Below is a small trained network, with its code and all its weights. Each question gives an input and a class and asks what happens when units are switched off, that is, made to give their printed mean instead of their output.

import numpy as np


def w(rows, s, z=0):
    codes = np.array(rows[::2]) - 128.0
    scale = np.full(codes.shape[1], s)
    scale[-1] = z or s
    return codes * scale


def norm(h):
    return h / np.sqrt((h * h).mean(-1, keepdims=True) + 1e-5)


def f(y):
    return np.maximum(y, 0)


def log_softmax(a):
    a = a - a.max(-1, keepdims=True)
    return a - np.log(np.exp(a).sum(-1, keepdims=True))


def net(x, mask):
    res = np.array(x, float).reshape(1, 4) / 4 @ E
    u = 0
    for l in range(2):
        y = f(norm(res) @ A[l][:, :-1].T + A[l][:, -1])
        res = res + np.where(mask[u : u + 5], y, B[l][:, -1]) @ B[l][:, :-1]
        u += 5
    return log_softmax(norm(res)[-1] @ U[:, :-1].T + U[:, -1])


A, B = {}, {}
E = w([
[155,2,70,172],'x0',
[97,125,67,55],'x1',
[128,126,124,125],'x2',
[64,175,58,241],'x3',
],0.0055)
A[0] = w([
[195,146,224,254,8],'L0N1',
[98,148,38,72,30],'L0N2',
[147,116,208,146,248],'L0N3',
[107,134,102,80,155],'L0N4',
[100,153,115,204,253],'L0N5',
],0.0087,0.0039)
B[0] = w([
[9,110,118,77,195],'L0N1',
[54,122,130,105,165],'L0N2',
[142,116,94,76,235],'L0N3',
[118,96,161,105,175],'L0N4',
[185,143,127,107,253],'L0N5',
],0.014,0.0055)
A[1] = w([
[254,159,106,143,148],'L1N1',
[51,97,123,120,108],'L1N2',
[41,216,3,219,140],'L1N3',
[81,192,181,80,132],'L1N4',
[123,82,62,29,251],'L1N5',
],0.0068,0.0032)
B[1] = w([
[79,172,90,125,152],'L1N1',
[52,133,191,117,153],'L1N2',
[182,75,161,1,174],'L1N3',
[164,68,94,250,177],'L1N4',
[109,197,89,201,254],'L1N5',
],0.0087,0.0097)
U = w([
[3,105,128,50,129],'0',
[114,160,81,114,203],'1',
[220,125,98,35,123],'2',
[158,141,130,175,251],'3',
[98,159,121,191,79],'4',
[172,113,205,191,48],'5',
[161,123,185,190,59],'6',
[147,105,202,186,49],'7',
],0.016,0.014)

Each question gives the input, the list of numbers given to net, and the class t.
The units are the neurons (one row each of A and B). Each row of codes is followed by its name. A weight is (code - 128) times the scale printed after its matrix; where a second scale follows, it is the last column's (A, B and U).
mask holds one flag per neuron, layer by layer. A switched-off neuron (its flag False) gives its mean, the last column of its row in B, instead of its output. The means were averaged over made-up inputs and are rounded, as every weight is.
A unit's drop is (log p(t) with every unit on - log p(t) with that unit switched off) / (log p(t) with every unit on - log p(t) with every unit switched off).
The circuit of an input: a set's keep is (log p(t) with only the set's units on - log p(t) with every unit switched off) / (log p(t) with every unit on - log p(t) with every unit switched off). Starting from all 10 units, units are removed one at a time, each time the one whose removal leaves the highest keep (on an exact tie, the one counted first), for as long as the keep stays at least 0.8.
units of the circuit, in order: the units of the circuit, biggest drop first
top k neurons: the k neurons with the biggest drops, biggest first
k most important neurons of layer l: the k neurons of layer l with the biggest drops, biggest first
drop of u: that unit's drop, to one decimal
input [1,-5,5,4], class 0: units of the circuit, in order -> (L0N1)
input [4,8,4,7], class 0: units of the circuit, in order -> (L0N2; L1N3)
input [-7,0,6,-5], class 3: top 3 neurons -> (L1N3; L0N1; L1N4)
input [0,6,4,8], class 2: units of the circuit, in order -> (L1N3; L0N1)
input [3,-2,-7,-5], class 1: 3 most important neurons of layer 0 -> (L0N5; L0N4; L0N3)
input [-7,1,-3,-3], class 3: 2 most important neurons of layer 0 -> (L0N1; L0N5)
input [-8,4,3,4], class 3: 2 most important neurons of layer 1 -> (L1N4; L1N1)
input [3,-2,-1,4], class 2: top 3 neurons -> (L0N4; L1N3; L0N3)
input [-5,-4,2,7], class 2: units of the circuit, in order -> (L1N3; L1N5)
input [-3,0,-2,6], class 2: 2 most important neurons of layer 1 -> (L1N5; L1N3)
input [5,-5,3,-2], class 0: 2 most important neurons of layer 0 -> (L0N1; L0N5)
input [4,-6,-1,7], class 2: top 2 neurons -> (L1N3; L0N5)
input [0,-2,-8,-4], class 1: top 4 neurons -> (L0N3; L1N5; L1N3; L0N5)
input [-1,-7,-2,-7], class 0: 3 most important neurons of layer 0 -> (L0N1; L0N5; L0N3)
input [-7,0,-6,-2], class 3: units of the circuit, in order -> (L1N4; L0N1)
input [-8,1,2,-3], class 3: 3 most important neurons of layer 0 -> (L0N1; L0N5; L0N2)
input [5,5,-4,7], class 2: top 4 neurons -> (L1N3; L0N1; L0N3; L0N5)
input [5,-6,4,1], class 0: top neuron -> (L0N1)
input [0,-3,0,7], class 2: top 2 neurons -> (L1N3; L0N5)
input [-7,-2,-4,8], class 2: top 2 neurons -> (L1N3; L1N5)
input [4,-1,-7,8], class 2: most important neuron of layer 0 -> (L0N3)
input [2,0,-3,8], class 2: drop of L1N3 -> 0.4
input [-8,0,0,-1], class 3: drop of L0N5 -> 0.1
input [-3,-5,4,-3], class 0: drop of L0N1 -> 2.2
